Here is a tiny trained network, its code and every weight. The questions are about switching its units off for an input and a target symbol, where a switched-off unit gives its printed mean instead of its output.

import numpy as np


def w(rows, s, z=0):
    codes = np.array(rows[::2]) - 128.0
    scale = np.full(codes.shape[1], s)
    scale[-1] = z or s
    return codes * scale


def norm(h):
    return h / np.sqrt((h * h).mean(-1, keepdims=True) + 1e-5)


def f(y):
    return np.maximum(y, 0)


def softmax(a):
    e = np.exp(a - a.max(-1, keepdims=True))
    return e / e.sum(-1, keepdims=True)


def log_softmax(a):
    a = a - a.max(-1, keepdims=True)
    return a - np.log(np.exp(a).sum(-1, keepdims=True))


def net(x, mask):
    ids = ['ΞΦΨαδηλω'.index(c) for c in x.split()]
    T = len(ids)
    res = E[ids] + P[:T]
    u = 0
    for l in range(2):
        q, k, v = (norm(res) @ M[l].T for M in (Q, K, V))
        z = softmax(np.where(np.tri(T) > 0, q @ k.T / 4**0.5, -1e9)) @ v
        res = res + np.where(mask[u], z, O[l][:, -1]) @ O[l][:, :-1]
        u += 1
        y = f(norm(res) @ A[l][:, :-1].T + A[l][:, -1])
        res = res + np.where(mask[u : u + 4], y, B[l][:, -1]) @ B[l][:, :-1]
        u += 4
    return log_softmax(norm(res)[-1] @ U[:, :-1].T + U[:, -1])


Q, K, V, O, A, B = {}, {}, {}, {}, {}, {}
E = w([
[134,106,89,196,128,94,136,147,182,152],'Ξ',
[110,154,171,185,127,174,112,119,107,133],'Φ',
[142,170,155,101,154,99,152,169,57,162],'Ψ',
[132,144,61,189,94,135,174,123,146,97],'α',
[147,147,72,120,97,57,86,29,160,124],'δ',
[56,75,146,142,8,86,182,128,137,149],'η',
[97,204,39,130,73,190,167,52,134,197],'λ',
[180,155,126,87,60,170,169,101,167,160],'ω',
],0.015)
P = w([
[97,58,147,226,172,171,132,3,102,131],'0',
[188,113,167,195,107,125,152,114,89,173],'1',
[115,89,141,156,163,155,132,66,116,145],'2',
[179,133,150,155,91,126,114,131,77,159],'3',
[110,99,97,118,144,159,113,106,115,132],'4',
[171,150,135,133,80,122,82,159,92,128],'5',
[95,140,95,85,150,133,104,140,124,113],'6',
[155,176,118,122,74,133,64,191,117,113],'7',
[97,105,88,117,139,178,105,93,97,101],'8',
],0.012)
Q[0] = w([
[253,181,162,160,69,114,98,179,149,116],'0.h1',
[157,148,115,108,101,110,162,156,90,121],'0.h1',
[117,184,122,185,131,140,76,206,150,113],'0.h1',
[144,162,109,188,34,160,86,164,115,206],'0.h1',
],0.018)
K[0] = w([
[101,103,168,9,43,90,93,151,163,119],'0.h1',
[130,125,143,106,125,102,139,87,162,159],'0.h1',
[76,186,89,111,97,96,73,186,113,83],'0.h1',
[143,185,78,42,42,153,94,172,140,139],'0.h1',
],0.015)
V[0] = w([
[228,139,101,66,157,142,146,77,123,77],'0.h1',
[107,116,171,83,108,98,200,60,133,102],'0.h1',
[254,180,112,129,206,150,79,105,122,106],'0.h1',
[83,76,145,88,14,137,216,228,54,127],'0.h1',
],0.0076)
O[0] = w([
[183,123,140,84,164,124,219,138,138,170,139],'0.h1',
[240,116,74,123,156,113,136,65,174,155,151],'0.h1',
[84,132,183,73,151,111,190,215,81,154,151],'0.h1',
[87,170,127,243,91,121,110,162,254,147,2],'0.h1',
],0.0058,0.0049)
A[0] = w([
[118,65,94,130,144,156,159,126,166,45,58],'0.n1',
[55,53,122,129,251,141,102,148,149,87,4],'0.n2',
[147,90,115,57,152,149,138,128,152,130,115],'0.n3',
[144,121,105,110,208,114,117,172,63,124,66],'0.n4',
],0.016,0.0018)
B[0] = w([
[121,196,205,136,185,39,132,202,162,189,192],'0.n1',
[229,106,86,186,124,164,74,141,13,204,196],'0.n2',
[45,175,209,111,96,166,104,116,129,91,225],'0.n3',
[160,221,53,229,107,90,140,2,90,62,254],'0.n4',
],0.0084,0.0059)
Q[1] = w([
[99,139,77,104,207,182,147,115,158,165],'1.h1',
[102,67,95,142,104,139,69,114,66,122],'1.h1',
[23,54,113,132,249,134,185,111,110,109],'1.h1',
[163,52,150,90,117,133,217,131,105,183],'1.h1',
],0.02)
K[1] = w([
[167,87,217,183,162,114,105,77,144,71],'1.h1',
[125,100,114,120,92,130,56,126,30,121],'1.h1',
[51,30,165,251,177,38,138,69,84,140],'1.h1',
[102,47,185,108,70,167,195,104,169,199],'1.h1',
],0.015)
V[1] = w([
[40,209,75,148,113,157,181,106,143,214],'1.h1',
[190,208,152,79,188,159,119,165,168,88],'1.h1',
[99,53,189,143,6,101,192,151,141,54],'1.h1',
[105,179,170,187,184,19,116,136,138,81],'1.h1',
],0.012)
O[1] = w([
[83,138,235,77,153,144,174,125,158,237,254],'1.h1',
[237,90,109,175,158,102,175,89,162,169,58],'1.h1',
[37,127,128,213,116,103,54,137,4,143,16],'1.h1',
[156,2,164,95,17,122,164,110,77,74,137],'1.h1',
],0.0082,0.0062)
A[1] = w([
[192,110,64,181,208,24,109,190,68,236,36],'1.n1',
[121,123,98,121,223,223,113,187,116,42,4],'1.n2',
[53,62,20,57,163,189,169,95,161,107,90],'1.n3',
[79,11,86,11,251,85,9,56,191,51,81],'1.n4',
],0.024,0.0034)
B[1] = w([
[215,123,88,87,137,116,35,218,74,179,242],'1.n1',
[134,147,161,164,182,145,102,169,153,11,164],'1.n2',
[100,70,2,84,114,128,153,172,161,102,199],'1.n3',
[154,143,170,230,11,133,59,82,246,130,255],'1.n4',
],0.021,0.013)
U = w([
[63,96,30,89,143,156,174,151,149,102,187],'Ξ',
[118,138,178,158,197,140,112,173,148,12,123],'Φ',
[135,44,232,123,108,109,195,183,139,119,112],'Ψ',
[2,88,167,183,104,102,112,156,56,132,210],'α',
[139,186,95,120,99,91,168,62,61,75,147],'δ',
[129,134,116,194,52,129,64,105,217,130,4],'η',
[77,209,169,109,183,133,139,103,182,183,140],'λ',
[180,128,108,119,132,115,61,188,87,173,146],'ω',
],0.0063,0.0015)

Each question gives the input, a string of symbols that net reads in full, and the target symbol t.
The units are the heads (4 rows each of Q, K, V and O) and the neurons (one row each of A and B). Each row of codes is followed by its name. A weight is (code - 128) times the scale printed after its matrix; where a second scale follows, it is the last column's (O, A, B and U).
mask holds one flag per unit, layer by layer, with each layer's heads first. A switched-off unit (its flag False) gives its mean, the last column of its rows in O or B, instead of its output. The means were averaged over made-up inputs and are rounded, as every weight is.
A unit's drop is (log p(t) with every unit on - log p(t) with that unit switched off) / (log p(t) with every unit on - log p(t) with every unit switched off).
The circuit of an input: a set's keep is (log p(t) with only the set's units on - log p(t) with every unit switched off) / (log p(t) with every unit on - log p(t) with every unit switched off). Starting from all 10 units, units are removed one at a time, each time the one whose removal leaves the highest keep (on an exact tie, the one counted first), for as long as the keep stays at least 0.8.
circuit, biggest first: the units of the circuit, biggest drop first
unit that matters most: the unit with the biggest drop
k most important neurons: the k neurons with the biggest drops, biggest first
top k neurons in layer l: the k neurons of layer l with the biggest drops, biggest first
drop when u is switched off: that unit's drop, to one decimal
input δ Ψ λ Φ α α, target α: circuit, biggest first => 0.h1, 1.h1, 1.n4, 1.n1
input Φ η δ δ λ Ψ, target λ: circuit, biggest first => 1.h1, 1.n1
input δ α δ ω Φ α, target ω: circuit, biggest first => 1.h1, 1.n1
input Φ δ Ξ δ δ α δ Φ ω, target λ: circuit, biggest first => 1.h1, 1.n4, 1.n1
input δ Φ Ψ Φ Ξ Ξ, target Φ: unit that matters most => 0.n2
input δ η δ δ Ξ Φ ω η, target ω: circuit, biggest first => 1.h1, 1.n1, 0.n3
input δ δ Ξ ω Ψ δ Ξ, target ω: circuit, biggest first => 0.n2, 1.n1
input α δ α Ψ Ψ Φ, target Ψ: 4 most important neurons => 1.n4, 1.n1, 0.n4, 1.n3
input δ δ Φ Φ Φ δ Φ, target Φ: circuit, biggest first => 0.h1, 1.h1, 1.n2, 0.n2
input Φ δ ω Ξ Ψ Φ α δ, target δ: circuit, biggest first => 0.h1, 1.n4, 0.n4, 1.n1
input Ψ δ Φ Φ Ψ Φ, target Ψ: 2 most important neurons => 1.n4, 1.n1
input δ Φ Ξ Ξ, target Φ: 4 most important neurons => 0.n2, 0.n4, 1.n2, 1.n4
input δ λ λ Φ δ λ Ξ Ψ, target λ: 3 most important neurons => 0.n4, 1.n1, 1.n4
input Ξ Φ Φ ω δ Ψ Ψ Ξ, target Ψ: most important neuron => 0.n2
input ω Φ ω λ, target ω: top 2 neurons in layer 0 => 0.n3, 0.n4
input Φ Ξ ω Ψ Ξ α, target α: 2 most important neurons => 0.n4, 1.n4
input Φ Φ Ξ α δ Ξ Ψ Ξ, target Ψ: 2 most important neurons => 0.n4, 1.n4
input ω Ξ δ δ δ δ Ξ Ξ Φ, target Φ: 2 most important neurons => 1.n2, 0.n2
input Φ Ξ δ Φ, target δ: drop when 1.n1 is switched off => 0.2
input α α Φ Ξ, target α: drop when 1.n4 is switched off => 0.3
input ω ω Φ ω Φ Ξ λ δ, target λ: most important neuron => 0.n4
